Below is a small trained network, with its code and all its weights. Each question gives an input and a target symbol and asks what happens when units are switched off, that is, made to give their printed mean instead of their output.

import numpy as np


def w(rows, s, z=0):
    codes = np.array(rows[::2]) - 128.0
    scale = np.full(codes.shape[1], s)
    scale[-1] = z or s
    return codes * scale


def f(y):
    return y / 2 * (1 + np.tanh(0.7978845608 * (y + 0.044715 * y**3)))


def softmax(a):
    e = np.exp(a - a.max(-1, keepdims=True))
    return e / e.sum(-1, keepdims=True)


def log_softmax(a):
    a = a - a.max(-1, keepdims=True)
    return a - np.log(np.exp(a).sum(-1, keepdims=True))


def net(x, mask):
    ids = ['αθλτφψ'.index(c) for c in x.split()]
    T = len(ids)
    res = E[ids] + P[:T]
    u = 0
    for l in range(2):
        r = res
        for j in range(3):
            rows = slice(4 * j, 4 * j + 4)
            q, k, v = (r @ M[l][rows].T for M in (Q, K, V))
            z = softmax(np.where(np.tri(T) > 0, q @ k.T / 4**0.5, -1e9)) @ v
            o = O[l][rows]
            res = res + np.where(mask[u + j], z, o[:, -1]) @ o[:, :-1]
        u += 3
        y = f(res @ A[l][:, :-1].T + A[l][:, -1])
        res = res + np.where(mask[u : u + 4], y, B[l][:, -1]) @ B[l][:, :-1]
        u += 4
    return log_softmax(res[-1] @ U[:, :-1].T + U[:, -1])


Q, K, V, O, A, B = {}, {}, {}, {}, {}, {}
E = w([
[70,65,182],'α',
[108,158,208],'θ',
[44,55,5],'λ',
[107,107,79],'τ',
[109,192,64],'φ',
[2,239,128],'ψ',
],0.009)
P = w([
[197,46,147],'0',
[144,145,164],'1',
[44,164,86],'2',
[143,158,148],'3',
[7,160,59],'4',
[143,162,143],'5',
],0.013)
Q[0] = w([
[176,83,130],'L0H1',
[122,63,133],'L0H1',
[135,82,99],'L0H1',
[93,144,103],'L0H1',
[171,144,184],'L0H2',
[117,93,89],'L0H2',
[229,239,3],'L0H2',
[112,132,141],'L0H2',
[56,147,55],'L0H3',
[63,151,128],'L0H3',
[173,100,133],'L0H3',
[189,212,156],'L0H3',
],0.036)
K[0] = w([
[91,161,120],'L0H1',
[79,110,151],'L0H1',
[94,106,113],'L0H1',
[143,85,119],'L0H1',
[171,121,182],'L0H2',
[80,163,118],'L0H2',
[254,152,14],'L0H2',
[129,110,126],'L0H2',
[202,86,77],'L0H3',
[170,105,152],'L0H3',
[86,139,116],'L0H3',
[167,211,139],'L0H3',
],0.042)
V[0] = w([
[189,79,120],'L0H1',
[254,145,125],'L0H1',
[175,180,132],'L0H1',
[178,181,132],'L0H1',
[198,96,38],'L0H2',
[145,168,152],'L0H2',
[79,80,138],'L0H2',
[103,146,92],'L0H2',
[111,176,52],'L0H3',
[202,51,68],'L0H3',
[210,167,122],'L0H3',
[241,146,129],'L0H3',
],0.012)
O[0] = w([
[65,212,126,239],'L0H1',
[163,249,172,139],'L0H1',
[202,152,162,48],'L0H1',
[195,156,160,47],'L0H1',
[105,119,247,69],'L0H2',
[98,88,116,68],'L0H2',
[168,193,96,231],'L0H2',
[192,115,127,175],'L0H2',
[190,149,220,2],'L0H3',
[25,15,192,249],'L0H3',
[66,185,175,84],'L0H3',
[21,167,171,133],'L0H3',
],0.011,0.0056)
A[0] = w([
[144,176,4,73],'L0N1',
[99,177,41,2],'L0N2',
[241,77,144,101],'L0N3',
[154,207,209,131],'L0N4',
],0.011,0.0048)
B[0] = w([
[201,112,39,249],'L0N1',
[46,134,251,231],'L0N2',
[1,134,192,156],'L0N3',
[136,64,133,155],'L0N4',
],0.0098,0.015)
Q[1] = w([
[26,111,165],'L1H1',
[118,123,132],'L1H1',
[159,140,121],'L1H1',
[123,135,133],'L1H1',
[111,64,135],'L1H2',
[150,128,147],'L1H2',
[162,132,159],'L1H2',
[228,253,187],'L1H2',
[89,217,123],'L1H3',
[133,124,129],'L1H3',
[155,73,146],'L1H3',
[189,99,209],'L1H3',
],0.03)
K[1] = w([
[30,147,113],'L1H1',
[109,132,123],'L1H1',
[162,118,148],'L1H1',
[134,124,141],'L1H1',
[96,146,113],'L1H2',
[93,86,129],'L1H2',
[73,57,130],'L1H2',
[103,3,153],'L1H2',
[136,75,211],'L1H3',
[130,135,123],'L1H3',
[120,173,84],'L1H3',
[135,248,134],'L1H3',
],0.028)
V[1] = w([
[231,102,162],'L1H1',
[187,122,154],'L1H1',
[82,173,136],'L1H1',
[105,122,110],'L1H1',
[127,168,99],'L1H2',
[135,109,120],'L1H2',
[127,157,125],'L1H2',
[125,128,123],'L1H2',
[140,133,162],'L1H3',
[71,147,33],'L1H3',
[3,248,37],'L1H3',
[175,109,204],'L1H3',
],0.0056)
O[1] = w([
[16,217,57,6],'L1H1',
[59,177,88,56],'L1H1',
[158,69,166,174],'L1H1',
[165,108,144,159],'L1H1',
[112,94,147,130],'L1H2',
[115,143,120,130],'L1H2',
[132,96,142,124],'L1H2',
[126,136,128,131],'L1H2',
[124,143,94,110],'L1H3',
[177,72,193,181],'L1H3',
[253,46,131,187],'L1H3',
[85,173,85,86],'L1H3',
],0.0067,0.016)
A[1] = w([
[85,71,126,40],'L1N1',
[199,121,100,62],'L1N2',
[7,129,97,2],'L1N3',
[202,232,209,9],'L1N4',
],0.014,0.0047)
B[1] = w([
[161,254,86,252],'L1N1',
[71,167,122,199],'L1N2',
[53,82,64,150],'L1N3',
[32,144,61,142],'L1N4',
],0.018,0.017)
U = w([
[187,31,40,182],'α',
[116,226,115,12],'θ',
[254,179,109,88],'λ',
[159,64,200,234],'τ',
[73,123,185,145],'φ',
[102,221,242,101],'ψ',
],0.007,0.012)

Each question gives the input, a string of symbols that net reads in full, and the target symbol t.
The units are the heads (4 rows each of Q, K, V and O) and the neurons (one row each of A and B). Each row of codes is followed by its name. A weight is (code - 128) times the scale printed after its matrix; where a second scale follows, it is the last column's (O, A, B and U).
mask holds one flag per unit, layer by layer, with each layer's heads first. A switched-off unit (its flag False) gives its mean, the last column of its rows in O or B, instead of its output. The means were averaged over made-up inputs and are rounded, as every weight is.
A unit's drop is (log p(t) with every unit on - log p(t) with that unit switched off) / (log p(t) with every unit on - log p(t) with every unit switched off).
The circuit of an input: a set's keep is (log p(t) with only the set's units on - log p(t) with every unit switched off) / (log p(t) with every unit on - log p(t) with every unit switched off). Starting from the 12 units with the biggest drops (on a tie, the unit counted first), units are removed one at a time, each time the one whose removal leaves the highest keep (on an exact tie, the one counted first), for as long as the keep stays at least 0.8.
circuit, biggest first: the units of the circuit, biggest drop first
most important unit: the unit with the biggest drop
k most important neurons: the k neurons with the biggest drops, biggest first
top k neurons in layer l: the k neurons of layer l with the biggest drops, biggest first
heads that matter: for each layer, one digit per head in row order, 1 if its drop is at least 0.15 and else 0, layers parted by /
input ψ α θ, target α: heads that matter => 001 / 000
input τ φ λ, target ψ: circuit, biggest first => L0H3, L0H1, L0N1
input θ λ θ, target τ: circuit, biggest first => L0H1, L1N1
input ψ θ θ, target α: heads that matter => 010 / 000
input τ λ τ λ α φ, target φ: 3 most important neurons => L1N4, L1N1, L0N1
input θ φ ψ, target τ: 3 most important neurons => L0N2, L1N1, L0N1
input α τ α θ θ, target λ: 4 most important neurons => L1N1, L0N2, L0N1, L1N2
input α α ψ λ, target λ: top 2 neurons in layer 1 => L1N1, L1N3
input λ λ α θ τ, target θ: circuit, biggest first => L1N1, L0H1
input λ α α α, target α: circuit, biggest first => L1N1, L0H3
input θ τ λ θ α, target τ: 2 most important neurons => L0N2, L1N1
input τ α φ λ θ, target ψ: heads that matter => 111 / 100
input τ θ φ, target ψ: most important unit => L1H1
input τ τ α φ α, target ψ: heads that matter => 101 / 100
input α λ θ, target λ: heads that matter => 011 / 100
input ψ α ψ τ, target τ: circuit, biggest first => L1N1, L0H3
input φ α φ, target φ: heads that matter => 111 / 001
input φ ψ ψ, target φ: heads that matter => 111 / 001
input τ α τ, target ψ: 3 most important neurons => L0N1, L1N1, L0N2
input α α φ, target λ: 2 most important neurons => L1N1, L1N2
input α ψ λ ψ τ, target λ: circuit, biggest first => L1N1, L0H3, L1H1, L1N2
input φ α θ, target φ: 2 most important neurons => L1N3, L0N4
input θ λ λ α φ, target τ: heads that matter => 100 / 000
input φ τ λ, target φ: 3 most important neurons => L1N3, L0N4, L1N1
input α τ λ λ, target λ: heads that matter => 101 / 000
input α τ τ, target λ: 3 most important neurons => L1N1, L1N2, L0N2
input α λ φ ψ ψ, target λ: most important neuron => L0N2
input τ τ α λ τ, target ψ: most important unit => L1H1
